Below is a small trained network, with its code and all its weights. Each question gives an input and a class and asks what happens when units are switched off, that is, made to give their printed mean instead of their output.

import numpy as np


def w(rows, s, z=0):
    codes = np.array(rows[::2]) - 128.0
    scale = np.full(codes.shape[1], s)
    scale[-1] = z or s
    return codes * scale


def f(y):
    return np.maximum(y, 0)


def log_softmax(a):
    a = a - a.max(-1, keepdims=True)
    return a - np.log(np.exp(a).sum(-1, keepdims=True))


def net(x, mask):
    res = np.array(x, float).reshape(1, 5) / 4 @ E
    y = f(res @ A[0][:, :-1].T + A[0][:, -1])
    res = res + np.where(mask, y, B[0][:, -1]) @ B[0][:, :-1]
    return log_softmax(res[-1] @ U[:, :-1].T + U[:, -1])


A, B = {}, {}
E = w([
[175,99,155,129,180,248,103,110],'x0',
[153,125,230,154,148,71,154,64],'x1',
[151,80,74,62,110,108,160,33],'x2',
[126,129,128,128,129,128,129,130],'x3',
[169,199,95,85,182,122,43,85],'x4',
],0.013)
A[0] = w([
[202,222,71,64,180,143,84,92,47],'n0',
[164,30,164,146,117,216,178,152,119],'n1',
[61,84,85,104,120,169,158,194,141],'n2',
[97,192,163,215,156,150,70,202,152],'n3',
[148,150,232,144,149,97,206,63,180],'n4',
[77,147,95,85,57,23,160,150,107],'n5',
[163,119,178,153,130,116,90,108,1],'n6',
[180,91,135,98,181,216,82,81,99],'n7',
[128,75,97,58,109,123,176,61,123],'n8',
[134,133,85,109,123,135,146,97,83],'n9',
[178,79,66,58,142,122,145,41,139],'n10',
[102,136,47,124,127,157,104,132,123],'n11',
[65,42,122,124,82,136,199,124,92],'n12',
[124,147,11,120,97,184,111,170,145],'n13',
[152,247,100,62,192,142,62,67,42],'n14',
],0.011,0.0045)
B[0] = w([
[73,56,38,150,94,77,148,159,247],'n0',
[65,192,14,157,157,15,171,78,219],'n1',
[156,95,146,208,54,137,8,53,198],'n2',
[96,156,185,2,162,199,212,215,232],'n3',
[194,16,166,208,101,168,2,57,238],'n4',
[159,205,87,85,238,9,173,47,229],'n5',
[152,90,147,122,139,181,94,120,157],'n6',
[172,206,77,76,254,25,177,62,234],'n7',
[105,150,229,54,134,221,131,188,217],'n8',
[117,96,145,67,125,153,122,171,163],'n9',
[101,198,206,50,114,230,175,206,249],'n10',
[176,104,187,159,124,97,38,128,191],'n11',
[44,99,57,194,64,162,170,200,201],'n12',
[208,85,224,109,134,156,41,50,229],'n13',
[96,21,26,182,45,128,116,178,255],'n14',
],0.0085,0.015)
U = w([
[183,64,201,146,117,165,5,31,122],'0',
[54,85,46,177,69,110,164,159,211],'1',
[111,179,214,60,153,218,178,201,16],'2',
[149,206,81,90,209,38,156,41,2],'3',
],0.014,0.0051)

Each question gives the input, the list of numbers given to net, and the class t.
The units are the neurons (one row each of A and B). Each row of codes is followed by its name. A weight is (code - 128) times the scale printed after its matrix; where a second scale follows, it is the last column's (A, B and U).
mask holds one flag per neuron, in row order. A switched-off neuron (its flag False) gives its mean, the last column of its row in B, instead of its output. The means were averaged over made-up inputs and are rounded, as every weight is.
A unit's drop is (log p(t) with every unit on - log p(t) with that unit switched off) / (log p(t) with every unit on - log p(t) with every unit switched off).
The circuit of an input: a set's keep is (log p(t) with only the set's units on - log p(t) with every unit switched off) / (log p(t) with every unit on - log p(t) with every unit switched off). Starting from the 12 units with the biggest drops (on a tie, the unit counted first), units are removed one at a time, each time the one whose removal leaves the highest keep (on an exact tie, the one counted first), for as long as the keep stays at least 0.8.
circuit, biggest first: the units of the circuit, biggest drop first
k most important neurons: the k neurons with the biggest drops, biggest first
drop of u: that unit's drop, to one decimal
input [-1,-8,5,3,5], class 0: circuit, biggest first : (n13)
input [-1,-7,5,-1,6], class 0: 2 most important neurons : (n13; n11)
input [3,-5,7,-3,4], class 2: 3 most important neurons : (n10; n4; n8)
input [5,3,-5,-7,3], class 2: 3 most important neurons : (n3; n5; n1)
input [4,-2,5,8,5], class 1: 3 most important neurons : (n14; n0; n3)
input [6,-3,-7,6,-7], class 1: 2 most important neurons : (n1; n10)
input [4,-2,-2,8,3], class 3: 2 most important neurons : (n7; n4)
input [3,-1,-1,-6,3], class 1: 3 most important neurons : (n5; n14; n4)
input [-8,6,-7,-2,-2], class 3: 3 most important neurons : (n5; n10; n8)
input [8,-3,8,-7,-7], class 2: 3 most important neurons : (n8; n10; n5)
input [-5,-1,3,-5,-4], class 3: 4 most important neurons : (n5; n14; n0; n4)
input [-5,-7,0,7,-7], class 0: 2 most important neurons : (n2; n13)
input [6,-5,1,-7,1], class 3: 3 most important neurons : (n7; n4; n1)
input [7,4,0,-4,-5], class 3: circuit, biggest first : (n1)
input [6,7,-8,-2,-1], class 2: drop of n3 : 9.6
input [-4,-2,-4,6,0], class 2: drop of n4 : 0.3
input [2,1,3,6,7], class 1: drop of n14 : 0.4
